Here is a tiny trained network, its code and every weight. The questions are about switching its units off for an input and a target symbol, where a switched-off unit gives its printed mean instead of its output.

import numpy as np


def w(rows, s, z=0):
    codes = np.array(rows[::2]) - 128.0
    scale = np.full(codes.shape[1], s)
    scale[-1] = z or s
    return codes * scale


def f(y):
    return y / 2 * (1 + np.tanh(0.7978845608 * (y + 0.044715 * y**3)))


def softmax(a):
    e = np.exp(a - a.max(-1, keepdims=True))
    return e / e.sum(-1, keepdims=True)


def log_softmax(a):
    a = a - a.max(-1, keepdims=True)
    return a - np.log(np.exp(a).sum(-1, keepdims=True))


def net(x, mask):
    ids = ['βγεζλμπφψ'.index(c) for c in x.split()]
    T = len(ids)
    res = E[ids] + P[:T]
    q, k, v = (res @ M[0].T for M in (Q, K, V))
    z = softmax(np.where(np.tri(T) > 0, q @ k.T / 2**0.5, -1e9)) @ v
    res = res + np.where(mask[0], z, O[0][:, -1]) @ O[0][:, :-1]
    y = f(res @ A[0][:, :-1].T + A[0][:, -1])
    res = res + np.where(mask[1:25], y, B[0][:, -1]) @ B[0][:, :-1]
    return log_softmax(res[-1] @ U[:, :-1].T + U[:, -1])


Q, K, V, O, A, B = {}, {}, {}, {}, {}, {}
E = w([
[209,110,251],'β',
[180,139,68],'γ',
[143,112,72],'ε',
[107,35,166],'ζ',
[99,131,196],'λ',
[139,134,191],'μ',
[70,191,78],'π',
[112,163,25],'φ',
[99,163,151],'ψ',
],0.019)
P = w([
[153,163,163],'0',
[44,125,107],'1',
[159,89,63],'2',
[154,170,171],'3',
[33,116,88],'4',
[149,101,71],'5',
[154,168,173],'6',
[18,113,68],'7',
[138,110,74],'8',
[157,167,172],'9',
[6,112,52],'10',
[134,117,76],'11',
],0.011)
Q[0] = w([
[197,147,7],'H0',
[93,75,161],'H0',
],0.02)
K[0] = w([
[132,6,106],'H0',
[142,123,91],'H0',
],0.024)
V[0] = w([
[194,243,104],'H0',
[66,6,179],'H0',
],0.0021)
O[0] = w([
[161,137,219,3],'H0',
[101,102,5,225],'H0',
],0.002,0.00026)
A[0] = w([
[120,125,121,183],'N0',
[8,81,35,120],'N1',
[153,121,94,70],'N2',
[109,90,185,93],'N3',
[208,229,116,1],'N4',
[139,111,99,92],'N5',
[131,129,120,95],'N6',
[65,124,104,90],'N7',
[123,192,167,168],'N8',
[171,140,111,179],'N9',
[134,140,119,58],'N10',
[183,159,182,130],'N11',
[26,83,122,85],'N12',
[57,147,171,75],'N13',
[15,181,136,98],'N14',
[108,119,151,102],'N15',
[144,119,113,107],'N16',
[63,52,37,70],'N17',
[147,129,230,39],'N18',
[131,160,100,95],'N19',
[127,115,171,80],'N20',
[92,74,104,120],'N21',
[168,189,39,180],'N22',
[102,234,170,62],'N23',
],0.015,0.0069)
B[0] = w([
[109,132,113,153],'N0',
[162,254,124,255],'N1',
[158,155,142,131],'N2',
[171,133,197,156],'N3',
[200,185,217,138],'N4',
[137,147,151,132],'N5',
[142,127,144,122],'N6',
[79,128,145,160],'N7',
[167,102,150,163],'N8',
[139,134,76,155],'N9',
[151,124,143,117],'N10',
[150,133,92,160],'N11',
[76,128,74,176],'N12',
[185,190,107,151],'N13',
[163,33,174,193],'N14',
[146,153,126,129],'N15',
[142,138,127,127],'N16',
[177,77,141,210],'N17',
[46,161,87,167],'N18',
[141,131,117,141],'N19',
[166,131,191,136],'N20',
[91,100,139,158],'N21',
[74,66,155,233],'N22',
[106,109,51,155],'N23',
],0.026,0.012)
U = w([
[182,180,183,159],'β',
[242,101,226,4],'γ',
[1,93,75,193],'ε',
[51,117,211,106],'ζ',
[163,113,89,184],'λ',
[74,146,51,100],'μ',
[161,53,156,123],'π',
[94,114,193,143],'φ',
[224,90,94,123],'ψ',
],0.0078,0.0032)

Each question gives the input, a string of symbols that net reads in full, and the target symbol t.
The units are the heads (2 rows each of Q, K, V and O) and the neurons (one row each of A and B). Each row of codes is followed by its name. A weight is (code - 128) times the scale printed after its matrix; where a second scale follows, it is the last column's (O, A, B and U).
mask holds one flag per unit, heads first, then neurons. A switched-off unit (its flag False) gives its mean, the last column of its rows in O or B, instead of its output. The means were averaged over made-up inputs and are rounded, as every weight is.
A unit's drop is (log p(t) with every unit on - log p(t) with that unit switched off) / (log p(t) with every unit on - log p(t) with every unit switched off).
The circuit of an input: a set's keep is (log p(t) with only the set's units on - log p(t) with every unit switched off) / (log p(t) with every unit on - log p(t) with every unit switched off). Starting from the 12 units with the biggest drops (on a tie, the unit counted first), units are removed one at a time, each time the one whose removal leaves the highest keep (on an exact tie, the one counted first), for as long as the keep stays at least 0.8.
units of the circuit, in order: the units of the circuit, biggest drop first
k most important neurons: the k neurons with the biggest drops, biggest first
drop of u: that unit's drop, to one decimal
input λ π β β ε λ ε φ ψ, target ε: 2 most important neurons -> [N17 N1]
input ζ ψ μ φ ε ζ γ λ, target β: 2 most important neurons -> [N13 N22]
input φ μ φ β γ λ μ, target μ: units of the circuit, in order -> [N18 N22]
input β ε ε ε φ λ λ ψ π ψ, target ψ: units of the circuit, in order -> [N23 N22 N8]
input ε ζ μ γ φ β ζ γ ε γ, target γ: 2 most important neurons -> [N4 N18]
input ψ ζ φ λ ε μ β β β μ λ, target β: 2 most important neurons -> [N1 N13]
input π γ ε λ λ ζ γ γ ζ β, target β: units of the circuit, in order -> [N18 N3 N4 N22]
input γ β β ε γ ψ, target ε: 4 most important neurons -> [N1 N17 N3 N4]
input ψ ε φ ε ε ψ ζ μ γ, target π: 3 most important neurons -> [N22 N1 N18]
input γ ε π λ λ ε ψ β ε φ, target ζ: units of the circuit, in order -> [N22 N4]
input ζ λ ψ ζ, target ζ: 4 most important neurons -> [N1 N3 N17 N18]
input ε π ψ ε, target ε: 2 most important neurons -> [N1 N17]
input μ β π φ λ, target γ: 4 most important neurons -> [N14 N13 N3 N22]
input μ β λ ε ζ π β γ, target β: 3 most important neurons -> [N1 N17 N18]
input β ε β γ ψ μ π ζ β λ γ, target β: drop of N12 -> 0.1
input ε ε π λ ζ λ ε π π π π, target β: drop of N14 -> 0.7
input μ μ ζ ζ φ γ, target π: drop of N23 -> 0.0
